[  0   8 -18  -1  -3   5   2   8  10  -5 -15  -3  -2   0  -3  -2   3   5
   0   3  -4  -8   8   4  -4 -12 -13   4  -2   3   6  -2  -3  -2  -8 -17
 -24   2  10   3  -3 -19   1   2   7   5  -2] | TT & <92>
[-12 -17  -4   7  -1  -5   3   6  -3 -15   9  11   0   2   1  11  -8 -11
  -5   2   1   0  -3   7  10 -10  17   3 -22 -14   6   6   3  -2   2   2
 -32 -10  -4  -4  -2 -19  -3   4   0  -8   4] | FF & <88>
[  2 -14  12 -14   0  -2  -3  11  -2  18   2  -2  -2   1  12  12  -5   2
   0   4   4   9   5  -9  40  19  22   4   3   2  -3   7  10   0   7  10
  24  -5   1  14   1  17   0  15  -7  -4 -19] | FF & <98>
[  4  13  -5  -2 -10  -7 -20  11  -5  16 -15 -23  -1  -4  21  -5   5   1
   2   8   0   1   9  42  17  22 -36   1  14  13 -13   7 -13   0  -3   6
  16  -8  -3  12   2 -10   2  17   1  12 -57] | TT & <89>
[  0 -14   9 -12  -1   0  -2  16  -3   9   9   4   4   2   6   5  -7  -8
  -5 -12   1   1  10   6  31   7  28  12  -2   1   2   5   6  -6  17  -1
  24  -9 -10  15  -2 -12   1  14 -13 -11 -15] | FF & <89>
[  5 -21   6  15  -1  -4  -7   5  -4   5   0 -10  -6   5   2   5 -20  -5
  -5  -2   1   4   7  -1  18   5  28   3  -7  -2   2  12   3  -9  -3  10
  14  -1 -12   1   2  -4   0   5   1  -8  -5] | FF & <89>
[ -3   4  -6   1  -6  10   5  19   3  11  -6  -6  -1  -3   2  -2  -2   5
  -9   8  -4 -10  -3  -6  21  -9 -20   6   1   3   0  -1   0  -9  -8   0
  -4  -7   3  22  -6  20   0   6   5   0 -15] | TT & <89>
[ -5 -18  10 -29  -3   9 -16 -17 -21   4 -40 -18   8  -8   7   0   0   4
   8 -20 -10  20   0 -27 -21  -4  23  -7 -14 -16  -4  31 -27   3 -47   5
  35  16 -21 -31   4 -34  -1  15   1   9 -10] | FF & <92>
[ -9 -21  11 -22   6  16  -3   1  -2   1   9   0   1  -4  -5   4 -14  -6
   1 -11   6   6  -2 -45  11   7  47   3  -8   9   4   8   5  -4 -10  12
  24   0 -10  -6   0  26  -1   6  -2 -21   7] | FF & <89>
[  1   1  19 -18  -3  -2  -1  12   3  13   5  -4  -7   3   4   4  -6  -6
  -4   0   8   1  22   2  35  21   1   8   7   4  -2   6   5  -1  19   7
  49 -10  -9  21  -2  18  -2  10  -7  -3 -26] | FF & <89>
[ 13   6  -7 -16  -1   4   2  35   2  10 -17  -2 -10   2   0  -6   2  12
  -1  -4  -9  -3   7  16   3 -15  13   1  14  12  -8 -12   3  -8  -5  -5
   0   7  13  14  -7 -46  -1  -3   3   8  -5] | TT & <92>
[ -6  -2   0   9   0   6   2  12  -8  -8 -18  -4  -3   6 -21 -11  -5   2
  -8   6   0  -2   3  -8   9 -17   5   2 -12  -6   7  -5   6   7   1   1
 -13  -3   6   6  -2 -21   0  -3  -2  17  16] | DD & <92>
[ -6   7 -14  14   3   5  -5 -10   5  -4  12   4   2   0   2   5   9   4
   2   9  -3 -12   2  17  16  -1 -23  12  -5  -7   6  -4  -5 -15  16  -3
 -53 -12   2  13  -5   0   1  -1   0   3 -13] | TT & <88>
[ 19 -18  -3 -11  -1   1  -3   3 -11  -4 -19   2   3   0   4  -3  -2   3
   5 -21  -5   3   5   1 -14 -28  23  -5 -14  -6  -1   4  -6  -7 -27  -4
 -20   3   1 -16  -1 -55   1   0  -8  -6  11] | FF & <92>
[-10   5   1   6   0   2  16  21  13 -12   8   6   1   3 -10   3  -7  -9
 -15  19  -5  -3  -5 -27  27   9 -13  10   6  16   0  -8  19  -5   3   4
  20  -9  10  27  -7  49   4   1   7  -9   8] | DD & <89>
[  3  12 -20  18   2  -7   1  14  11 -10  -6  -2  -1   5 -11  -5   0   2
  -4   4  -4  -1   5  13  -4  -9  -5   1   1   8   5 -22   8  -9  -4   1
 -61   0  14  -6   3  -4  -2 -16  16   9  15] | TT & <88>
[  8   6  -8  -1   2   1  12  19  19  14  12  -5  -7   5   1   6  -8  -4
  -5   8   2   8  -3  -6  17   6   3   1  16  14 -19 -17  18 -21 -21   2
  -2  -8  14  19  -4  48   2  -3  12 -12  -4] | TT & <93>
[  3 -16  -2 -21  -6  -3   3  13  -9  11 -14   2  -1   2  10  -7  -3   0
  -4 -24  -5  -1   0  18 -13 -13  32 -10   2   3  -8  -4   1  23 -32  -8
   3   6  -4 -12   3 -45  -2   2   2  -9  -2] | FF & <92>
[  0  -3   9 -19  -8  -1  -5  12  -3  13   8   6   2   1  16   8  -1   0
  -5 -11   0   0  -6   9  33  13  15   6   5   0  -5   3  -7   2  17  -2
  38  -5  -8  17  -3 -12   3   6 -11  -3 -29] | FF & <89>
[ -2 -28 -15 -10   4   7   2   6  -9 -11 -17   0   0   4  -8  -5 -10   0
   5 -26  -8   5   6 -21 -28 -24  56  -5 -19 -10 -18  -2  -4  -8 -39  -7
 -35  12   5 -24  -4 -36   3  -5   2 -18  30] | FF & <92>
[ -5  -9 -22 -13   4  12   9   5   7 -15 -12  -2  -2   6 -17 -11  -6   6
   4 -15  -2   3  -4 -61 -26 -26  16   3  -3   6   2  -7   1 -16 -47  -2
 -31   3  13   0 -11  23  -1 -45  21 -19  30] | TT & <92>
[ -6  11  -7   2  -8   2  -4  10   7   0  -6 -17   0   2 -11  -8   4   0
   2  12   5   1   3 -18  20  17 -31  10  -1   3  -2  -4   4   6   2  12
  -6  -7   1  22  -5  33   2   5   5   4 -16] | TT & <89>
[ -2 -28 -10 -20   9  11   8   7   1 -11  -4  10  -3   5 -14  -3 -14   8
   3 -21  -3   5 -14 -48 -13 -32  69  -5 -19  -9   5  -5   8  -9 -28  -9
 -23  10   3 -19  -5 -28  -3 -14   5 -23  43] | FF & <92>
[  0 -12 -10 -10   0   7  -5  12  -2  -2  -3  11  -2   2   2 -21   4   4
   1 -13  -2  -5  17  18   4 -23  36  -1 -15  -5  13  -5   4  -4  -9  -9
 -37   1   1  -9   0 -58   3  -2   1  -5  17] | FF & <92>
[ -8   1  -7  12  -4   4  -9  -2  -4   3  -5   0  -1 -11  11   2   3   3
  -1   7  -3 -14   4  31  16  -2 -19   7 -13  -9   3  -3 -15  -2   3   7
 -47  -8   0   5   1 -27  -4   5   2   8 -21] | TT & <88>
[ -3   7  -4  -6   3   4  -2  21   2  10  -8  -9   6   5   7  -4   2   1
  -4   5   7   0   2  -3  33   9 -12  13   7  12  -5   4  -6   4  13  -7
  22  -7   1  29  -6  14  -3   8  -3  -1 -32] | TT & <98>
[ -3   2  -6   3  -1   2   5  29   9   6   0  -7  -1   2   0   0  -2   0
 -14   9  -5 -13  -1  -4  31   0 -15  16   2  13  -5   5  25  -7 -10   8
   0 -14   4  25  -4  25   2   9   6  -6 -21] | TT & <89>
[ -4 -11  12   2  -1 -10  -8  -8  -7   6   5  -5   2  -2   7   4  -4  -7
   4  -3   2   8   1   2   3   5  20   1  -5  -6  -4  13  -4  -1 -12   4
   5  -2 -11  -8   3  -7   1   9  -3   1  -9] | FF & <89>
[  1   0  13 -11   0 -10   1   7   0  13   3   2  -2   0   0   5  -3  -2
  -7   2   2   4  -1   2  25  10  11   0   3   4  -1   3   8   2   9   1
  30  -7  12  11  -3   4  -1   6 -10  -1  -5] | FF & <98>
[  8 -16   3 -19   6  -4  -2  13 -17   9   8   2  -6   2  -3   4  -9  -8
  -9  -4   3   7   5 -10  15   7  28   5   4   4  -4   2   7   0 -11   5
  27  -3  -2   3  -5  12   1   5   1 -18  -3] | FF & <98>
[  0   8  11  -4  -1  -1   7  20  -2  17  -5  -7  -5   0   4   0   3  -1
 -13  17  -2  -4   2  -2  49   3 -15   8   8   2  -2  -2   5   4  23   6
  27  -6   6  25   2  10   1  25  -6  14 -23] | DD & <89>
[ -2 -32  13  -7   2  -4  -4   9  -2   1  15   2   2   5  -5  10 -10 -10
  -5  -9   7   8   2 -18  24  12  29   1 -10  -2   1   4  12   2   9   6
  28  -7  -8   8   1   9   1   5  -5 -22  -1] | FF & <89>
[  2   2 -11  -4  -7   6   1  34  -1  15   2  -3   1   5  10   6   5   4
  -4   7  -2 -10   9  36  46   3 -13  11   4  13  -6  -1  -4 -11  10  -3
 -16 -13   1  30  -5 -21  -4  15   4   0 -49] | TT & <89>
[ -7 -18  13 -20  -1  -3  -8   6 -12  10   2  -3  -5  -6   5  10  -3  -6
  -3   0   1   1   1 -24  33   2  22  10 -16 -12  25  19  -4   1   1  10
  40  -4  -8   6  -3   6  -5  19 -12 -12 -22] | FF & <89>
[ -4   1 -23  17  -2  -8  -2  17  11  -8  -1   6  -3  38   2  -4   1  -4
  -1   7   1  -7   5  35   7  -5 -14   6 -13  10   4 -17   3 -13  -6   6
 -79 -11   9   1   2 -22  -5   7   9   3  -5] | TT & <88>
[  2  -8  22 -14  -5  -8 -11   3 -16  12  -6  -7   3 -13  15   0  -5  -8
  -4   5   7   5   4  14  29  11   4   3   1  -3  -3  18  -7   7   5  13
  64  -2 -19   2   3  -7   0  16  -8   4 -34] | FF & <89>
[ -6  11  -3  31  -4 -11 -12  -7  -8  -7 -16 -13   3  -8  18  -1  -6  -1
   1  21  -5  -7   3  45  -6  -3 -45   0 -16  -5  -3   8  -8  -6 -21  12
 -58   0  -8 -15   0 -13  -3  23  21  20 -21] | TT & <88>
[  4  -6   8 -22   1  -2   4  15   5  14  17   4  -3   8   6   2  -8  -1
  -6  -8   9   8   3  -1  10  17  25   7  11   8  -5  -2  13   3   5  -5
  74  -3  -6  12   1  10   0   1  -7 -19 -13] | FF & <98>
[ 10  -2   9 -26  -1   0   4  31   5  14  17  20  -9   9   4   8 -10  -2
  -7   0   2   5   3  22  35  14  26   5  14  17  -5 -14  22  -2  33  -5
  26  -6  13  20   1  -9   3   0   2 -11 -10] | FF & <98>

[ -1   0   0  -2  -5   6  -2  -6  -2 -12   0   7   2   7   7   3  -8  17
  -2  -2  -3  14  -6   0   0  16   1 -25   2  -4   7 -19  15   2   1  -1
  17  -6  -3   4  15  -8  -4   5 -20   1 -21] | LT & Ls
[ 14  -8  10   9   1   5  16 -10   4   3  -5   1   4 -20  22  10   1  -4
   1  -3   0   9  -4   3  -4   9  -7  -1  -1  -1   0   5 -38 -10   6   8
  16   8  -4  19 -17  -4 -22   3   5   6  12] | LT & CL
[  4  -6  -4   7  12   3   8 -12   5   7   8 -26  -7 -16  -1  13  -4   6
   2  -6   5  16  -1   1   0  21   5 -22   3   1  -3  -9  -2  -5  13  11
  22   3  -9  -4 -23 -25 -28  -1  -8  22   3] | RM & CL
[-11  -1   2  -2  -2   2  12  -3   0   4  -1  18  -1   4  -2  -3  -1   0
   0   9 -14   2  -1  -8  -3  13  -1  -9   3  -1   0  -5  12  -3  -1  -3
  22  -5   4   3  14 -23 -16   1 -10   4 -29] | RM & Ls
[ 13   1   4  11 -10  12   0  -4  -4  -2 -14  10   5  18   0  -3   1  11
   1  -2  -3   3  -2   3   6  24  -4 -25   6   1  13  -6  -7  -1  -1   2
   5 -32  -6   7  20   0   5  -1 -25  17   0] | RM & Ls
